Below are the code and all the weights of a small trained network. Each question names an input and a target symbol and asks about switching units off, where a switched-off unit gives its printed mean instead of its output.

import numpy as np


def w(rows, s, z=0):
    codes = np.array(rows[::2]) - 128.0
    scale = np.full(codes.shape[1], s)
    scale[-1] = z or s
    return codes * scale


def f(y):
    return y / 2 * (1 + np.tanh(0.7978845608 * (y + 0.044715 * y**3)))


def softmax(a):
    e = np.exp(a - a.max(-1, keepdims=True))
    return e / e.sum(-1, keepdims=True)


def log_softmax(a):
    a = a - a.max(-1, keepdims=True)
    return a - np.log(np.exp(a).sum(-1, keepdims=True))


def net(x, mask):
    ids = ['αζηθξπτφψω'.index(c) for c in x.split()]
    T = len(ids)
    res = E[ids] + P[:T]
    u = 0
    for l in range(2):
        r = res
        for j in range(2):
            rows = slice(2 * j, 2 * j + 2)
            q, k, v = (r @ M[l][rows].T for M in (Q, K, V))
            z = softmax(np.where(np.tri(T) > 0, q @ k.T / 2**0.5, -1e9)) @ v
            o = O[l][rows]
            res = res + np.where(mask[u + j], z, o[:, -1]) @ o[:, :-1]
        u += 2
        y = f(res @ A[l][:, :-1].T + A[l][:, -1])
        res = res + np.where(mask[u : u + 4], y, B[l][:, -1]) @ B[l][:, :-1]
        u += 4
    return log_softmax(res[-1] @ U[:, :-1].T + U[:, -1])


Q, K, V, O, A, B = {}, {}, {}, {}, {}, {}
E = w([
[124,146,167,136,178],'α',
[121,153,112,149,113],'ζ',
[152,254,155,114,92],'η',
[153,156,99,135,122],'θ',
[152,136,137,145,164],'ξ',
[130,188,102,112,145],'π',
[193,110,188,204,183],'τ',
[181,84,150,153,101],'φ',
[128,69,75,202,104],'ψ',
[51,114,108,96,46],'ω',
],0.017)
P = w([
[138,170,132,122,59],'0',
[89,124,182,238,126],'1',
[72,100,193,217,119],'2',
[116,140,79,112,60],'3',
[83,114,134,183,88],'4',
[118,95,110,167,48],'5',
[125,114,88,124,90],'6',
[156,98,54,142,1],'7',
[81,63,130,202,96],'8',
[144,61,72,133,78],'9',
[114,66,68,31,142],'10',
[125,32,109,144,116],'11',
[160,46,83,122,95],'12',
],0.0064)
Q[0] = w([
[188,2,81,179,32],'0.h0',
[144,64,41,62,198],'0.h0',
[187,123,132,91,159],'0.h1',
[184,185,80,106,132],'0.h1',
],0.0073)
K[0] = w([
[137,39,48,72,124],'0.h0',
[133,134,78,186,236],'0.h0',
[138,130,67,206,240],'0.h1',
[217,101,254,134,109],'0.h1',
],0.0085)
V[0] = w([
[1,110,61,23,184],'0.h0',
[128,183,162,99,95],'0.h0',
[128,197,77,187,157],'0.h1',
[117,122,210,214,97],'0.h1',
],0.007)
O[0] = w([
[55,184,98,49,130,3],'0.h0',
[128,165,180,97,127,148],'0.h0',
[127,136,73,120,245,181],'0.h1',
[235,115,189,138,136,216],'0.h1',
],0.012,0.0047)
A[0] = w([
[2,70,213,149,120,218],'0.n0',
[143,241,202,127,191,157],'0.n1',
[103,145,180,165,145,253],'0.n2',
[134,126,92,67,179,162],'0.n3',
],0.0068,0.0036)
B[0] = w([
[137,97,56,46,89,147],'0.n0',
[173,151,72,54,111,255],'0.n1',
[182,146,51,108,24,252],'0.n2',
[74,2,123,148,137,116],'0.n3',
],0.0085,0.004)
Q[1] = w([
[2,143,190,151,57],'1.h0',
[180,138,99,157,218],'1.h0',
[32,212,224,115,168],'1.h1',
[114,134,76,218,102],'1.h1',
],0.0075)
K[1] = w([
[186,184,229,114,132],'1.h0',
[157,1,115,91,212],'1.h0',
[15,10,107,162,194],'1.h1',
[254,190,103,78,156],'1.h1',
],0.0064)
V[1] = w([
[137,130,51,175,210],'1.h0',
[136,226,255,105,191],'1.h0',
[152,170,119,123,128],'1.h1',
[203,231,89,84,51],'1.h1',
],0.008)
O[1] = w([
[117,172,117,170,180,139],'1.h0',
[254,162,156,63,207,90],'1.h0',
[132,117,97,94,157,166],'1.h1',
[61,88,175,52,206,255],'1.h1',
],0.0078,0.023)
A[1] = w([
[169,164,207,35,96,80],'1.n0',
[95,146,129,165,204,78],'1.n1',
[175,141,125,83,43,165],'1.n2',
[124,2,118,87,180,4],'1.n3',
],0.0095,0.0041)
B[1] = w([
[65,174,100,238,102,174],'1.n0',
[231,182,55,103,106,160],'1.n1',
[47,212,228,73,210,139],'1.n2',
[95,253,175,130,117,250],'1.n3',
],0.0061,0.016)
U = w([
[117,179,194,157,133,160],'α',
[108,86,170,119,175,165],'ζ',
[144,170,147,146,107,2],'η',
[152,117,111,114,132,91],'θ',
[171,119,152,132,133,150],'ξ',
[159,103,51,71,168,160],'π',
[182,96,207,167,161,173],'τ',
[157,75,254,149,94,175],'φ',
[70,101,132,209,123,87],'ψ',
[103,38,185,67,43,138],'ω',
],0.0091,0.0047)

Each question gives the input, a string of symbols that net reads in full, and the target symbol t.
The units are the heads (2 rows each of Q, K, V and O) and the neurons (one row each of A and B). Each row of codes is followed by its name. A weight is (code - 128) times the scale printed after its matrix; where a second scale follows, it is the last column's (O, A, B and U).
mask holds one flag per unit, layer by layer, with each layer's heads first. A switched-off unit (its flag False) gives its mean, the last column of its rows in O or B, instead of its output. The means were averaged over made-up inputs and are rounded, as every weight is.
A unit's drop is (log p(t) with every unit on - log p(t) with that unit switched off) / (log p(t) with every unit on - log p(t) with every unit switched off).
The circuit of an input: a set's keep is (log p(t) with only the set's units on - log p(t) with every unit switched off) / (log p(t) with every unit on - log p(t) with every unit switched off). Starting from all 12 units, units are removed one at a time, each time the one whose removal leaves the highest keep (on an exact tie, the one counted first), for as long as the keep stays at least 0.8.
circuit, biggest first: the units of the circuit, biggest drop first
top k neurons: the k neurons with the biggest drops, biggest first
k most important neurons of layer l: the k neurons of layer l with the biggest drops, biggest first
input τ π τ ψ θ π, target ψ: top neuron => [1.n3]
input τ ζ α, target τ: circuit, biggest first => [0.h1; 1.h0]
input η ω π θ α π φ ξ θ ξ ψ, target α: top 4 neurons => [1.n3; 0.n1; 0.n2; 1.n1]
input ω φ α, target ω: circuit, biggest first => [0.n0; 0.h1; 1.h0]
input τ π π ψ ξ ζ τ ξ τ ψ, target ψ: circuit, biggest first => [0.h0; 1.h0]
input α α π π θ, target π: top 3 neurons => [1.n3; 1.n0; 1.n2]
input π π ξ, target π: top 2 neurons => [1.n3; 1.n0]
input φ θ π θ ξ τ τ ξ π ψ α, target ψ: circuit, biggest first => [1.h0; 0.h0]
input τ ζ ζ ψ ζ φ φ ζ ξ, target ψ: circuit, biggest first => [0.h0; 1.h0]
input ζ ω α α ω ψ, target ω: circuit, biggest first => [0.h1; 1.h0]
input ξ φ α ω ψ α, target ω: circuit, biggest first => [1.h0; 0.h1; 0.n0; 1.n0]
input θ π ψ, target ψ: circuit, biggest first => [1.h0; 0.h0]
input α θ π π ζ θ π, target π: circuit, biggest first => [1.n3; 0.h1; 1.n0; 1.h1]
input η η φ α α π φ π α η ξ, target α: circuit, biggest first => [1.n3; 0.n1; 1.h1]
input ω α ω ω ζ α ω π, target ω: top 2 neurons => [0.n0; 1.n3]
input τ ξ π, target τ: top 2 neurons => [1.n3; 0.n0]
input ω ω η ψ η α α θ, target ζ: most important neuron of layer 0 => [0.n1]
input φ η τ ξ ω, target α: 2 most important neurons of layer 1 => [1.n3; 1.n0]
input η π ω α ξ ξ α η η α φ θ τ, target α: 2 most important neurons of layer 0 => [0.n1; 0.n2]
input ω ξ ψ, target ω: top 2 neurons => [0.n0; 1.n0]
